[ 19   9   6  -3  28  18  12  11  13  -4   7  17 -18 -17 -12]  z_85
[  0   0 -18   8 -40   0  -5 -14   5  11  -1   7   8   7  43]  z_693
[ 24  11   5  -5  21  22  12   9   9   1   8   1 -24 -23  -8]  z_526
[-18  -6  -1  10  -7 -17   2   9   2 -19  -2  33  14  30  -1]  z_909
[  5   2  -7   1 -33   5  -6 -13  -7  13  -2  -9   2   1  29]  z_641
[-14  -5  -5   6 -13 -13  -8  -8   1   0  -6   1  26  25  15]  z_247
[  0   0 -18   8 -54   0  -5 -14   5  11  -1   7   8   7  43]  z_787
[ 33  15   3  -2  35  31  24  22  32  -8  16  42 -37 -35 -16]  z_745
loc: [28] : z_85, 4
asked: [ 24  11   5  -5  21  22  12   9   9   1   8   1 -24 -23  -8] : z_526
loc: [3] : z_745, 2
loc: [31] : z_745, 5
loc: [16] : z_745, 10

[-19  10  -6  -7   2   5 -30 -25] -> z_32
[ -2  10  15 -11   7   9  -8  -9] -> z_472
[-19  14  -6  -7   2   5 -30   4] -> z_793
[ -5  -2 -46  14   4   5 -11  15] -> z_216
loc: [9] : z_472, 5
loc: [-9] : z_472, 7
loc: [7] : z_472, 4
asked: [-19  10  -6  -7   2   5 -30 -25] : z_32
asked: [ -2  10  15 -11   7   9  -8  -9] : z_472
loc: [-46] : z_216, 2

[  0  -2   5   0  -2   2 -23   2   7  -3   2  -3  10  -3   1  35  13   9
   0   0  33   6  -2   3 -11 -11] = z_834
[  0  -2   5   0  -2   2 -23   2   7  -3   2  -3  10  -3   1  35  13   9
   0   0  33   6  -2   2   5   3] = z_413
[ -4  -8  -8  51  43 -10   0 -26   6   4 -35  10  10  43 -11   5   5   5
  -8  -3   5  -7 -10 -28  11  -5] = z_665
[ -4  11  -8  51  43 -10   0 -26   6   4 -35  10  10  43 -11   5   5   5
  -8  -3   5  -7 -10 -28   6  -5] = z_368
[ -1  -6  -8   4  41 -10   6 -20   6   3 -29   8   9  41 -11   4   3   5
  -5   2   2  -9 -10 -23  10  -6] = z_310
[ -4  -1  -9  -6  -5  -5  20   5  -6   4   4   0  -9  -5  -5 -33 -15  -8
   9  -2 -33  -9  -3   5  -6  -8] = z_762
asked: [  0  -2   5   0  -2   2 -23   2   7  -3   2  -3  10  -3   1  35  13   9
   0   0  33   6  -2   2   5   3] : z_413
asked: [  0  -2   5   0  -2   2 -23   2   7  -3   2  -3  10  -3   1  35  13   9
   0   0  33   6  -2   3 -11 -11] : z_834
loc: [-20] : z_310, 7
asked: [ -4  11  -8  51  43 -10   0 -26   6   4 -35  10  10  43 -11   5   5   5
  -8  -3   5  -7 -10 -28   6  -5] : z_368

[  6  -5 -21 -50  -1  11  -9]  z_973
[ 2 -2  7 -9  2  0 15]  z_638
[ -1   3 -25   1  14  29  28]  z_784
[ -6   0 -29  -6  22  31  32]  z_219
[-10   1 -49   0 -29 -45  23]  z_153
[ 50  -8  21 -41   3   2  38]  z_58
[ -6  -6 -26  -2 -12 -28  21]  z_574
[  7  -1 -12  12   0  17  21]  z_495
[  8   3 -35 -32  -1  18 -41]  z_799
[  4  -4  12  -9   8 -29  -4]  z_29
asked: [ 2 -2  7 -9  2  0 15] : z_638
loc: [-8] : z_58, 1
loc: [-49] : z_153, 2
loc: [22] : z_219, 4

[-45  -2  -7 -21  47 -12 -12  -7   1  -3  -4 -13  21 -15   4  -5  19  -3
 -16 -38  19  -4   4  10   2  12  15 -18  -7 -11   6 -20  -7  -5   0 -13
 -12   8  14 -34   1  -6  -4 -20  11  -6   4] : z_105
[ 16 -12  16 -26  22  -2  -1  41 -21  14 -24  11  -2 -31  13   2  -1   5
 -23   4 -37 -27 -15  18   6   7 -41   0 -14   6  12   4 -13  20   1 -26
 -16  23   7  17 -13  11 -10  -6  -7 -24 -15] : z_694
[-45  -2  -7 -21  47 -12 -12  -7   1  -3  -4 -13  21  16   4  -5  19  -3
 -16 -38  19  -4   4  10   2  12  15 -18  -7 -11   6 -20  -7  -5   0 -13
 -12   8  14 -34   1  -6  -4 -20  11  -6   4] : z_908
[  1 -17 -10 -41  15  -5  10 -21   0  -2   2   9 -17  -1 -26  23  21 -23
  18  -5  16  -7  11  29  27   8 -23 -33  17  -6 -19   4 -34  -6  22  -7
  21   6 -13  30  -9 -29  -4  -9   6   5 -18] : z_760
[-34  21  24  15  -6  28  19  -5 -13 -19  -6 -14  21   9  -3  -2  -8 -25
   3  13  23   5  10  -5   7 -23   9  27  -1   0 -25  19  -4  30   2   3
  23 -12  39   3  -4  19  -7  -7  21 -12 -12] : z_90
[  1 -17 -10 -41  15  -5  10 -21   0  -2   2   9 -17  -1 -26  23  21 -23
  18  -7  33  -7  11  29  27   8 -23 -33  17  -6 -19   4 -34  -6  22  -7
  21   6 -13  30  26  13 -28   0  11 -21 -14] : z_121
[-12  12  -6 -18  17  -1  15   7  33   3 -16   3  29  -5  55 -20  37  -9
   5  12   6  19 -22  17 -16  10   0  20 -17 -20 -11  -3   6 -17 -22  10
  -3 -21   7  24   7   8  23  16  -2  18   3] : z_125
[ 13  -1 -17 -25 -17  -2 -19 -11  10 -17 -22 -26 -23  10 -10  12  -3 -13
 -22  -7  -7   9  -6   6   8  10   7 -11  40   1   5 -15   0  -5  -3   2
   6  -6   3  14  -2  26  19  -7 -13  13   1] : z_104
[  2  -5  -3  29   6  11   9  -3   5  -5  -2   6  19 -10  14  26 -26   2
 -15  57  16 -15 -32  33   4  32   1  25 -11  -8 -30   4   0   2   7   7
   8  20   3  -1  34  -4  28  -1  35 -12  20] : z_948
asked: [  1 -17 -10 -41  15  -5  10 -21   0  -2   2   9 -17  -1 -26  23  21 -23
  18  -7  33  -7  11  29  27   8 -23 -33  17  -6 -19   4 -34  -6  22  -7
  21   6 -13  30  26  13 -28   0  11 -21 -14] : z_121
asked: [-45  -2  -7 -21  47 -12 -12  -7   1  -3  -4 -13  21  16   4  -5  19  -3
 -16 -38  19  -4   4  10   2  12  15 -18  -7 -11   6 -20  -7  -5   0 -13
 -12   8  14 -34   1  -6  -4 -20  11  -6   4] : z_908

[  5  -3   0  -7   1  -1 -14  18   9 -15  12  -4  -6  -7   6   8 -15  -1
   3  -8   9  -8   9  -3   4   5  -1  -1 -14  -8   9  -7  12  -2   3   5
  -5  11   1   3   4  -8  13  14   4 -19   8 -16   2 -12   1] : z_152
[-13  -9 -30  -3 -10  -1 -21   4  -3  -6   4  -2  -2   2 -18  -1 -11  19
 -13   1  -4  22  14  -3   3   1   8   1 -24   6   1   6   5   3 -22   8
   8  -4  -7 -31  -2  24  11  10  28   6 -11  -2   1 -19  -9] : z_222
[ -1  12  10   5  -6   1  -4   7  19  11 -10  17   8 -11  11 -22 -11  10
  -4   2   2   2  -6  10  10  12 -14  -3  14  14 -21   1  -7  -2   5  -6
 -14  -4 -18   6 -18   8  -2  10  -6  -7  15   7  -1 -11   2] : z_279
[-10   3  -1 -15 -10  -5  -1   6  13  -4   9   0 -10  21  17   0   1   2
   3  -5   8  19 -28   2 -10  10  -4   7 -19 -12  12  15   7  10   4  18
   0   3  -6   9  13  -4  -8   9  10 -13  -9  -7  -3   6   7] : z_934
[ 1  1  1  2  2 -1  0  1 -2  0  0  2  1  0 -1 -5  1  2  0  0  1  1 -2  0
 -3  0  0  0 -2  0 -2  0 -2  0  1  1 -1 -2 -1  0 -7 -1  0  0  1 -1  0  0
 -2  0  2] : z_253
[ -4   8  22  12 -41 -11  23  17   1  13  11   1   3 -18  12 -12  -9   2
  12   6  -7  12  43 -12  14   1   5  -8  -8   3 -12   6   4   7 -14  36
  -3  13  17  -2  -6  16  17 -25  21  13 -31  23  -2  -8  -8] : z_246
asked: [-13  -9 -30  -3 -10  -1 -21   4  -3  -6   4  -2  -2   2 -18  -1 -11  19
 -13   1  -4  22  14  -3   3   1   8   1 -24   6   1   6   5   3 -22   8
   8  -4  -7 -31  -2  24  11  10  28   6 -11  -2   1 -19  -9] : z_222
asked: [ -1  12  10   5  -6   1  -4   7  19  11 -10  17   8 -11  11 -22 -11  10
  -4   2   2   2  -6  10  10  12 -14  -3  14  14 -21   1  -7  -2   5  -6
 -14  -4 -18   6 -18   8  -2  10  -6  -7  15   7  -1 -11   2] : z_279
asked: [ -4   8  22  12 -41 -11  23  17   1  13  11   1   3 -18  12 -12  -9   2
  12   6  -7  12  43 -12  14   1   5  -8  -8   3 -12   6   4   7 -14  36
  -3  13  17  -2  -6  16  17 -25  21  13 -31  23  -2  -8  -8] : z_246
loc: [16] : z_246, 41

[-16   9   8 -10   5  43 -26   2  17  29  -7  -8 -16   4 -36] -> z_634
[ -4 -24 -19  -4  -3   7  13   1   3  35  -5   7  -4  -6 -20] -> z_82
[-22 -51   4 -52  -3  13 -13   3 -40  -8 -18   1  -2  16  -4] -> z_907
[  6 -24   7  10   6 -12  11 -15 -21  42  -8 -33 -15 -14  16] -> z_553
loc: [9] : z_634, 1
loc: [17] : z_634, 8
loc: [-2] : z_907, 12
loc: [-40] : z_907, 8
loc: [-26] : z_634, 6
loc: [-10] : z_634, 3

[-42   5  16  37 -30  29  50 -10 -14] : z_966
[ 7 -2  1  1 -4 12  1  3  5] : z_367
[-34 -11  43  32 -44  51  43  -8 -18] : z_938
[ 27   7 -41 -14  15  -5 -19   8  23] : z_687
[  7  17 -31   0  22 -27   0   2  10] : z_311
[ 21   0 -20 -10   5   6 -13   7  16] : z_881
[-21  18 -36  21 -10  11  29  -5   8] : z_488
[-48  -6  43  42 -48  51  56 -11 -23] : z_118
[-41  13  27 -19  -2 -15  48 -11 -24] : z_301
[ 48 -15 -14 -29   2  22 -39  15  25] : z_325
[ 35 -12  -4 -19   1  17 -26  11  16] : z_425
[-20   7  -4  21 -15  17  29  -5  -2] : z_810
loc: [-18] : z_938, 8
loc: [25] : z_325, 8

[-36  -2   5   3  38 -11  21   2] -> z_738
[ -5  25  -4   4  -4 -17  -5   1] -> z_402
[ -4   1 -20   0   3   7   8 -33] -> z_106
[ -3   2  24   0   4   5   6 -34] -> z_286
[ 29   3  -4  -3 -32  10 -18  -3] -> z_46
[  9  -7   7 -10  -5   6  -5   6] -> z_260
[-9  5 -2  5  6 -8  6 -3] -> z_639
[-36  -2   5   3  51   8  21   2] -> z_348
[ -5  25  -4  30  -4 -17  -5   1] -> z_904
[-1 -8  3 -8  8  7  6 -5] -> z_99
[ 5 -1 32  0 -2 -7 -9 50] -> z_361
[-9  5 -2  5  6 -8  7 -4] -> z_791
loc: [51] : z_348, 4
loc: [50] : z_361, 7
asked: [-9  5 -2  5  6 -8  7 -4] : z_791

[  6   2 -19  24  23  19 -40 -29  -2  25   5   9  16 -29  27 -24 -26   1
  18   8 -35   2 -29 -30  21   4  25  21   8  11  42   9   6] = z_282
[ -8   0  12 -22  18  -6 -28  -2  -4   2  24 -12   5  19  11 -28 -34 -38
  -5  15   2   7  28  -2  14  29 -25  32  12 -25  25 -45 -26] = z_278
[ 25  32  13  13  -8   5  21  10  16  -2  12 -17   0 -15  -6   2 -17  -5
 -26 -14 -21  20 -28  10 -13  -3  -6 -17  -7  -5  16  -1 -44] = z_804
[-10  16 -42   9   9   8 -37 -17  36  20  13  44  46 -34  31  -8 -27  33
  47 -18 -49   8 -36 -18  19   9 -10  29   7   0  15  12  -6] = z_178
[ 10  -8  -2  -4  22   8 -37  -4  -9   5  31 -24   2  12   9 -46 -39 -31
  -8  25  -8   3  30 -13  -5  31 -13  34  10 -32  25  -1 -16] = z_538
loc: [-31] : z_538, 17
loc: [-46] : z_538, 15
loc: [30] : z_538, 22

[ 11 -12  14 -42  16]  z_616
[-27  -5  35 -26   3]  z_379
[-27  18  35   4  35]  z_61
[-35  20  45 -27  43]  z_686
loc: [-26] : z_379, 3
loc: [3] : z_379, 4
loc: [-12] : z_616, 1
loc: [45] : z_686, 2

[ -7  11 -18  -8 -17 -28 -42  29 -11 -19 -31  44 -17 -12 -34 -29   0  -1
  21 -12 -23 -27] = z_176
[-34 -31 -25 -12  -8 -19 -19 -28 -17  -7 -17 -18  29 -27 -23  21 -14 -11
   0   2 -29  44] = z_439
[-42  -7 -28 -29 -23 -12 -55  -8 -31  -1 -34  29 -17 -11 -19 -27 -18  11
  44 -56 -12  -6] = z_352
[-19 -34 -19  21 -29   2  -1 -12 -17 -11 -23 -28  -8 -17 -12  44 -25 -31
 -18   0  -1  29] = z_926
[ 11  -1   0  29 -17 -18  -7  44 -12 -34 -11  21 -27 -23 -31  -8   2 -19
 -12 -28 -17 -29] = z_808
[ -1   0   2  44 -27   0  11  -7 -23 -31 -12 -12 -29 -17 -11  29 -19 -34
 -28 -18 -17  -8] = z_267
asked: [ -7  11 -18  -8 -17 -28 -42  29 -11 -19 -31  44 -17 -12 -34 -29   0  -1
  21 -12 -23 -27] : z_176
loc: [-55] : z_352, 6
asked: [ -1   0   2  44 -27   0  11  -7 -23 -31 -12 -12 -29 -17 -11  29 -19 -34
 -28 -18 -17  -8] : z_267
asked: [-19 -34 -19  21 -29   2  -1 -12 -17 -11 -23 -28  -8 -17 -12  44 -25 -31
 -18   0  -1  29] : z_926
asked: [-34 -31 -25 -12  -8 -19 -19 -28 -17  -7 -17 -18  29 -27 -23  21 -14 -11
   0   2 -29  44] : z_439
loc: [-6] : z_352, 21

[  2   6 -17   7 -19  11] = z_377
[ 0  0 -1  0 -1 -1] = z_292
[ -8   8 -12   5   3   9] = z_521
[ -8   8 -12   5   3  25] = z_224
[ -6   7 -13  -1   2  25] = z_870
[  3  11 -13  -7  -7  -6] = z_698
[ 0  0 24  1  0  1] = z_471
asked: [  3  11 -13  -7  -7  -6] : z_698
asked: [ -8   8 -12   5   3   9] : z_521
loc: [-19] : z_377, 4

[  3  -5   1 -19] -> z_866
[ 4  8 32 -1] -> z_887
[ 11  21 -49  22] -> z_498
[-1  0  0 -2] -> z_187
[-4  9 13  6] -> z_575
[-13 -19   9 -11] -> z_479
[ 25  13 -14   6] -> z_696
[ 5  2 -2 -6] -> z_430
[ 0  4 19 -2] -> z_965
[  7   5   9 -12] -> z_210
[-14  -2  12   9] -> z_928
loc: [8] : z_887, 1
loc: [-4] : z_575, 0
loc: [-13] : z_479, 0

[ -6  20 -40  -9  -2  -5   4   7  -3   0  14 -13  55  -1   4  14  -9  -9
   1  -9  -1   2 -49 -47  -4   9  -4   3   7  -4] = z_772
[ 15  18 -15  19 -11  -9 -20  47   9   5  16  -2  32  11   1  -3  13 -14
  -1  21  -6  -8 -10 -17  14  -1  -9  -2 -11   6] = z_954
[  5 -17  39   9   3   5  -2   2   7  -4 -12   3 -40   1  -1  -3   5  10
   0   9 -11  -8  45  46   3  -3   3 -13  -8   3] = z_395
loc: [-14] : z_954, 17
loc: [46] : z_395, 23
loc: [39] : z_395, 2
loc: [-47] : z_772, 23
loc: [-20] : z_954, 6
loc: [21] : z_954, 19

[-48   6  24  11  10  18]  z_391
[  3   4 -21  13 -50  -8]  z_101
[ 3  4  9 13 23 -8]  z_268
loc: [11] : z_391, 3
loc: [10] : z_391, 4
loc: [24] : z_391, 2
loc: [18] : z_391, 5
loc: [-21] : z_101, 2

[ 17   0 -34 -10 -14  12  30   8  -7  14  -9 -11  -1  -1  16 -11   9] : z_20
[ 17 -10 -21  -3  -2  12 -27   5  -7  10  -9 -11  -1  -1  16 -11   9] : z_647
[ 17 -17 -22  -3  -7  12 -32  12  -7   1 -21 -11  -2  -1  16 -41  18] : z_625
asked: [ 17 -10 -21  -3  -2  12 -27   5  -7  10  -9 -11  -1  -1  16 -11   9] : z_647
loc: [8] : z_20, 7

[ -5 -14  -7  -9  34  10  33  29  22 -35 -34   8] = z_642
[ -1   5   9 -27 -18 -45   9  -4 -23 -13 -16 -26] = z_978
[  1   0   4 -13   4 -18  13 -10  -9  17 -15  -7] = z_882
[  3  -1   5  13  -3  18   1 -15 -19 -11  -7   4] = z_570
loc: [18] : z_570, 5
loc: [-26] : z_978, 11

[-34 -34 -30 -26  26  32  36  37]  z_261
[ 24  30  30  24 -33 -29 -26 -23]  z_536
[ 37  34 -22 -24  31  28 -26 -29]  z_803
[-38   7 -29  27 -35  24 -16  38]  z_683
[ 32  30 -25 -30  27  31 -25 -28]  z_460
[-27 -32  23 -26  25  19  34  26]  z_806
[-12 -28  34  24 -32 -44  15  10]  z_929
[ -4 -29  -5 -25  27 -30  26   2]  z_659
[-30  25 -37  22 -31  33 -41  27]  z_981
[-26   8   7  20 -49  -3  -4  18]  z_455
loc: [-5] : z_659, 2
asked: [-12 -28  34  24 -32 -44  15  10] : z_929
loc: [22] : z_981, 3

